Here is a tiny trained network, its code and every weight. The questions are about switching its units off for an input and a class, where a switched-off unit gives its printed mean instead of its output.

import numpy as np


def w(rows, s, z=0):
    codes = np.array(rows[::2]) - 128.0
    scale = np.full(codes.shape[1], s)
    scale[-1] = z or s
    return codes * scale


def f(y):
    return y / 2 * (1 + np.tanh(0.7978845608 * (y + 0.044715 * y**3)))


def log_softmax(a):
    a = a - a.max(-1, keepdims=True)
    return a - np.log(np.exp(a).sum(-1, keepdims=True))


def net(x, mask):
    res = np.array(x, float).reshape(1, 5) / 4 @ E
    y = f(res @ A[0][:, :-1].T + A[0][:, -1])
    res = res + np.where(mask, y, B[0][:, -1]) @ B[0][:, :-1]
    return log_softmax(res[-1] @ U[:, :-1].T + U[:, -1])


A, B = {}, {}
E = w([
[152,140,149,181,78,121,152],'x0',
[243,214,54,87,202,221,215],'x1',
[1,248,141,105,74,154,142],'x2',
[227,253,144,131,192,45,25],'x3',
[62,138,145,167,248,57,216],'x4',
],0.0063)
A[0] = w([
[72,238,131,194,88,166,146,215],'neuron 0',
[66,170,135,156,176,38,221,113],'neuron 1',
[38,145,98,92,84,192,184,113],'neuron 2',
[71,61,55,119,78,158,165,73],'neuron 3',
[69,117,148,141,244,127,118,155],'neuron 4',
[36,134,112,61,80,147,197,142],'neuron 5',
[29,148,254,128,75,48,95,95],'neuron 6',
[181,95,153,202,139,136,154,254],'neuron 7',
[136,203,89,97,181,218,190,114],'neuron 8',
[180,85,112,188,79,177,76,140],'neuron 9',
[118,129,110,55,62,202,31,156],'neuron 10',
[119,49,98,168,131,166,143,112],'neuron 11',
[124,8,156,113,143,189,215,120],'neuron 12',
[85,152,150,168,173,96,181,59],'neuron 13',
[109,236,183,123,177,104,52,138],'neuron 14',
[74,47,196,48,105,37,68,72],'neuron 15',
[112,60,127,172,225,97,166,148],'neuron 16',
],0.0078,0.0024)
B[0] = w([
[143,2,130,89,112,100,46,217],'neuron 0',
[82,69,72,224,160,203,107,208],'neuron 1',
[119,148,141,77,197,47,114,202],'neuron 2',
[102,198,152,195,147,63,138,183],'neuron 3',
[98,104,104,143,104,179,133,181],'neuron 4',
[145,166,114,71,132,86,57,205],'neuron 5',
[178,59,174,101,116,147,179,255],'neuron 6',
[150,73,98,58,150,118,100,176],'neuron 7',
[161,90,164,32,95,185,218,229],'neuron 8',
[99,149,84,159,140,140,105,189],'neuron 9',
[74,142,79,214,72,214,97,216],'neuron 10',
[122,175,130,118,174,71,103,159],'neuron 11',
[160,209,140,100,161,75,93,206],'neuron 12',
[94,150,91,205,105,153,148,164],'neuron 13',
[162,169,110,112,202,44,122,230],'neuron 14',
[208,72,251,85,147,187,213,217],'neuron 15',
[105,137,46,166,142,144,99,185],'neuron 16',
],0.007,0.0071)
U = w([
[161,94,202,94,104,174,246,70],'0',
[125,94,123,110,120,102,107,252],'1',
[132,159,139,123,135,39,104,49],'2',
[75,111,105,200,102,217,112,86],'3',
],0.013,0.0047)

Each question gives the input, the list of numbers given to net, and the class t.
The units are the neurons (one row each of A and B). Each row of codes is followed by its name. A weight is (code - 128) times the scale printed after its matrix; where a second scale follows, it is the last column's (A, B and U).
mask holds one flag per neuron, in row order. A switched-off neuron (its flag False) gives its mean, the last column of its row in B, instead of its output. The means were averaged over made-up inputs and are rounded, as every weight is.
A unit's drop is (log p(t) with every unit on - log p(t) with that unit switched off) / (log p(t) with every unit on - log p(t) with every unit switched off).
The circuit of an input: a set's keep is (log p(t) with only the set's units on - log p(t) with every unit switched off) / (log p(t) with every unit on - log p(t) with every unit switched off). Starting from the 12 units with the biggest drops (on a tie, the unit counted first), units are removed one at a time, each time the one whose removal leaves the highest keep (on an exact tie, the one counted first), for as long as the keep stays at least 0.8.
units of the circuit, in order: the units of the circuit, biggest drop first
most important unit: the unit with the biggest drop
top k neurons: the k neurons with the biggest drops, biggest first
drop when u is switched off: that unit's drop, to one decimal
input [8,5,-8,8,7], class 1: most important unit => neuron 7
input [-4,-5,-6,-8,5], class 2: units of the circuit, in order => neuron 12; neuron 3
input [-6,3,6,-7,-5], class 2: units of the circuit, in order => neuron 2; neuron 3
input [2,-5,4,0,-3], class 0: units of the circuit, in order => neuron 6; neuron 15
input [3,-4,3,-8,-8], class 2: top 3 neurons => neuron 2; neuron 3; neuron 5
input [-5,2,3,2,-4], class 3: top 4 neurons => neuron 10; neuron 15; neuron 12; neuron 6
input [-3,-8,-8,1,8], class 0: top 3 neurons => neuron 15; neuron 6; neuron 10
input [2,-5,8,6,6], class 1: units of the circuit, in order => neuron 0; neuron 6
input [7,-4,1,3,-5], class 3: top 2 neurons => neuron 10; neuron 8
input [-1,-1,8,-7,-8], class 1: top 2 neurons => neuron 2; neuron 5
input [1,-8,-2,5,8], class 0: top 2 neurons => neuron 15; neuron 6
input [-8,-5,5,-6,1], class 2: top 2 neurons => neuron 5; neuron 2
input [-7,-3,-7,-8,-6], class 2: top 3 neurons => neuron 12; neuron 3; neuron 11
input [-5,-4,3,5,-6], class 3: top 2 neurons => neuron 10; neuron 2
input [-3,8,-7,7,1], class 0: units of the circuit, in order => neuron 8
input [2,3,8,-5,8], class 1: top 3 neurons => neuron 2; neuron 5; neuron 0
input [-1,5,5,-2,-8], class 3: top 2 neurons => neuron 10; neuron 15
input [3,-8,8,2,-5], class 0: top 2 neurons => neuron 6; neuron 15
input [2,6,-7,-4,8], class 3: top 2 neurons => neuron 16; neuron 1
input [4,5,-8,0,2], class 1: units of the circuit, in order => neuron 15
input [-7,-5,-6,-1,-7], class 3: drop when neuron 9 is switched off => 0.2
input [-8,-6,-5,6,5], class 0: drop when neuron 12 is switched off => 0.1
input [1,-8,7,-1,-6], class 0: drop when neuron 6 is switched off => 0.6
input [7,4,-5,-5,7], class 3: drop when neuron 1 is switched off => 0.3
